Below are the code and all the weights of a small trained network. Each question names an input and a class and asks about switching units off, where a switched-off unit gives its printed mean instead of its output.

import numpy as np


def w(rows, s, z=0):
    codes = np.array(rows[::2]) - 128.0
    scale = np.full(codes.shape[1], s)
    scale[-1] = z or s
    return codes * scale


def f(y):
    return np.maximum(y, 0)


def log_softmax(a):
    a = a - a.max(-1, keepdims=True)
    return a - np.log(np.exp(a).sum(-1, keepdims=True))


def net(x, mask):
    res = np.array(x, float).reshape(1, 8) / 4 @ E
    y = f(res @ A[0][:, :-1].T + A[0][:, -1])
    res = res + np.where(mask, y, B[0][:, -1]) @ B[0][:, :-1]
    return log_softmax(res[-1] @ U[:, :-1].T + U[:, -1])


A, B = {}, {}
E = w([
[84,24,17,148,215,77,84,88,81],'x0',
[134,130,126,129,129,127,120,126,129],'x1',
[81,235,195,197,198,85,145,126,91],'x2',
[181,103,127,142,162,106,128,80,184],'x3',
[49,136,162,59,109,40,16,107,203],'x4',
[158,21,208,172,139,39,154,239,136],'x5',
[113,135,131,119,125,128,135,136,114],'x6',
[137,185,131,215,109,153,1,180,123],'x7',
],0.0076)
A[0] = w([
[129,117,133,95,123,108,176,95,141,255],'N1',
[139,116,77,124,135,153,214,141,101,161],'N2',
[210,116,126,178,197,106,145,48,254,144],'N3',
[160,120,131,184,142,166,176,142,76,114],'N4',
[123,106,76,118,72,155,123,91,161,58],'N5',
[117,77,34,177,148,92,116,98,100,113],'N6',
[100,186,136,131,145,114,137,85,105,103],'N7',
[154,38,157,146,124,46,135,211,100,31],'N8',
[128,182,83,76,100,110,177,59,116,103],'N9',
[181,208,136,105,100,165,123,25,138,76],'N10',
[179,140,158,116,92,152,123,126,160,190],'N11',
[111,149,62,114,149,166,127,36,130,51],'N12',
[109,180,69,118,120,181,96,74,113,77],'N13',
[178,90,191,131,130,68,174,164,152,91],'N14',
[158,159,122,169,108,99,79,190,105,172],'N15',
[242,134,97,174,109,178,142,132,88,74],'N16',
[126,161,158,58,91,53,52,135,186,69],'N17',
[42,106,160,47,121,83,56,106,189,67],'N18',
[91,119,168,53,152,87,194,135,92,147],'N19',
[216,199,177,121,27,127,176,147,187,97],'N20',
[155,82,38,100,73,153,73,200,171,190],'N21',
[164,67,83,63,25,134,141,112,123,114],'N22',
],0.0095,0.0077)
B[0] = w([
[225,216,89,161,66,71,51,122,126,242],'N1',
[168,143,184,131,94,113,132,76,119,232],'N2',
[168,171,116,99,105,110,61,153,133,205],'N3',
[176,121,169,96,123,140,145,83,93,210],'N4',
[93,88,165,156,190,129,125,185,160,166],'N5',
[8,144,124,11,153,51,173,174,48,212],'N6',
[130,129,128,209,172,161,126,169,140,176],'N7',
[101,82,74,133,148,216,175,146,165,216],'N8',
[117,62,77,147,103,134,119,132,167,200],'N9',
[110,65,88,166,116,162,152,177,124,210],'N10',
[70,178,75,120,103,77,144,104,101,216],'N11',
[125,94,70,129,147,165,178,158,194,194],'N12',
[134,89,129,151,102,185,117,141,160,202],'N13',
[79,85,94,142,69,161,170,176,225,208],'N14',
[149,117,73,181,51,137,80,82,132,212],'N15',
[221,120,196,78,140,134,181,67,114,209],'N16',
[202,86,159,81,125,149,218,82,134,216],'N17',
[157,109,229,82,122,187,155,70,78,224],'N18',
[157,142,105,231,87,89,71,104,138,210],'N19',
[2,118,63,61,213,37,207,147,78,254],'N20',
[90,216,153,204,142,106,77,118,122,253],'N21',
[156,188,144,187,214,103,110,117,173,234],'N22',
],0.007,0.0097)
U = w([
[27,127,92,2,199,84,193,191,85,83],'0',
[95,15,91,148,115,238,187,202,225,3],'1',
[118,145,124,144,111,120,132,122,132,248],'2',
[180,87,233,52,142,186,184,84,104,28],'3',
[131,144,98,185,63,96,93,119,121,129],'4',
[127,151,113,119,108,122,117,155,126,240],'5',
[101,185,163,219,203,102,128,132,161,82],'6',
[153,174,101,77,76,132,100,191,119,218],'7',
],0.0084,0.006)

Each question gives the input, the list of numbers given to net, and the class t.
The units are the neurons (one row each of A and B). Each row of codes is followed by its name. A weight is (code - 128) times the scale printed after its matrix; where a second scale follows, it is the last column's (A, B and U).
mask holds one flag per neuron, in row order. A switched-off neuron (its flag False) gives its mean, the last column of its row in B, instead of its output. The means were averaged over made-up inputs and are rounded, as every weight is.
A unit's drop is (log p(t) with every unit on - log p(t) with that unit switched off) / (log p(t) with every unit on - log p(t) with every unit switched off).
The circuit of an input: a set's keep is (log p(t) with only the set's units on - log p(t) with every unit switched off) / (log p(t) with every unit on - log p(t) with every unit switched off). Starting from the 12 units with the biggest drops (on a tie, the unit counted first), units are removed one at a time, each time the one whose removal leaves the highest keep (on an exact tie, the one counted first), for as long as the keep stays at least 0.8.
circuit, biggest first: the units of the circuit, biggest drop first
unit that matters most: the unit with the biggest drop
k most important neurons: the k neurons with the biggest drops, biggest first
drop when u is switched off: that unit's drop, to one decimal
input [-3,0,5,-3,-4,1,1,-8], class 4: circuit, biggest first => N19, N1
input [4,5,-8,5,6,5,-3,6], class 6: circuit, biggest first => N21
input [-8,5,-5,4,-8,-2,-3,4], class 0: 2 most important neurons => N20, N11
input [6,5,-2,-4,3,-7,1,0], class 1: circuit, biggest first => N13, N12
input [5,6,-4,-5,4,-7,-5,-6], class 1: 4 most important neurons => N12, N9, N13, N20
input [5,5,-8,-8,4,-4,-7,-8], class 4: 2 most important neurons => N1, N20
input [-6,3,-6,-6,-4,-5,0,5], class 0: 3 most important neurons => N20, N1, N19
input [-4,-7,-8,5,-3,-2,4,-8], class 4: circuit, biggest first => N1, N19
input [4,-4,-5,4,6,2,5,-4], class 3: 3 most important neurons => N18, N17, N20
input [-4,1,2,1,8,-7,5,-5], class 3: 3 most important neurons => N18, N17, N14
input [-1,3,-6,0,0,4,3,2], class 6: circuit, biggest first => N21, N22
input [-5,-2,2,8,3,-2,7,-6], class 7: 4 most important neurons => N1, N3, N21, N22
input [1,3,-7,6,8,1,-6,7], class 3: 4 most important neurons => N18, N17, N1, N19
input [-7,-1,4,-2,5,2,-7,-8], class 4: circuit, biggest first => N19
input [5,5,-2,-3,5,7,-7,2], class 1: 2 most important neurons => N8, N20
input [2,-4,8,-7,8,-6,6,6], class 3: circuit, biggest first => N18, N17
input [-7,7,-1,2,8,-4,0,-7], class 3: 3 most important neurons => N18, N17, N6
input [-7,4,7,5,6,1,5,-8], class 4: 3 most important neurons => N19, N1, N6
input [0,-7,1,6,-4,-7,5,-3], class 1: 2 most important neurons => N12, N10
input [8,-4,0,-6,3,-8,0,2], class 0: unit that matters most => N6
input [-1,2,-2,7,-7,-1,-5,7], class 3: 3 most important neurons => N16, N1, N4
input [-5,-7,2,6,-7,1,-1,2], class 3: 3 most important neurons => N16, N4, N6
input [-7,1,-1,-5,1,-2,-4,-4], class 0: drop when N8 is switched off => 0.0
input [7,-8,-8,-8,3,0,-4,-8], class 4: drop when N1 is switched off => 0.5
input [-6,6,1,3,3,-3,-4,4], class 0: drop when N19 is switched off => 0.1
input [3,-3,6,-6,4,4,8,-8], class 2: drop when N21 is switched off => 0.2
input [3,7,3,-5,-4,8,2,0], class 1: circuit, biggest first => N8
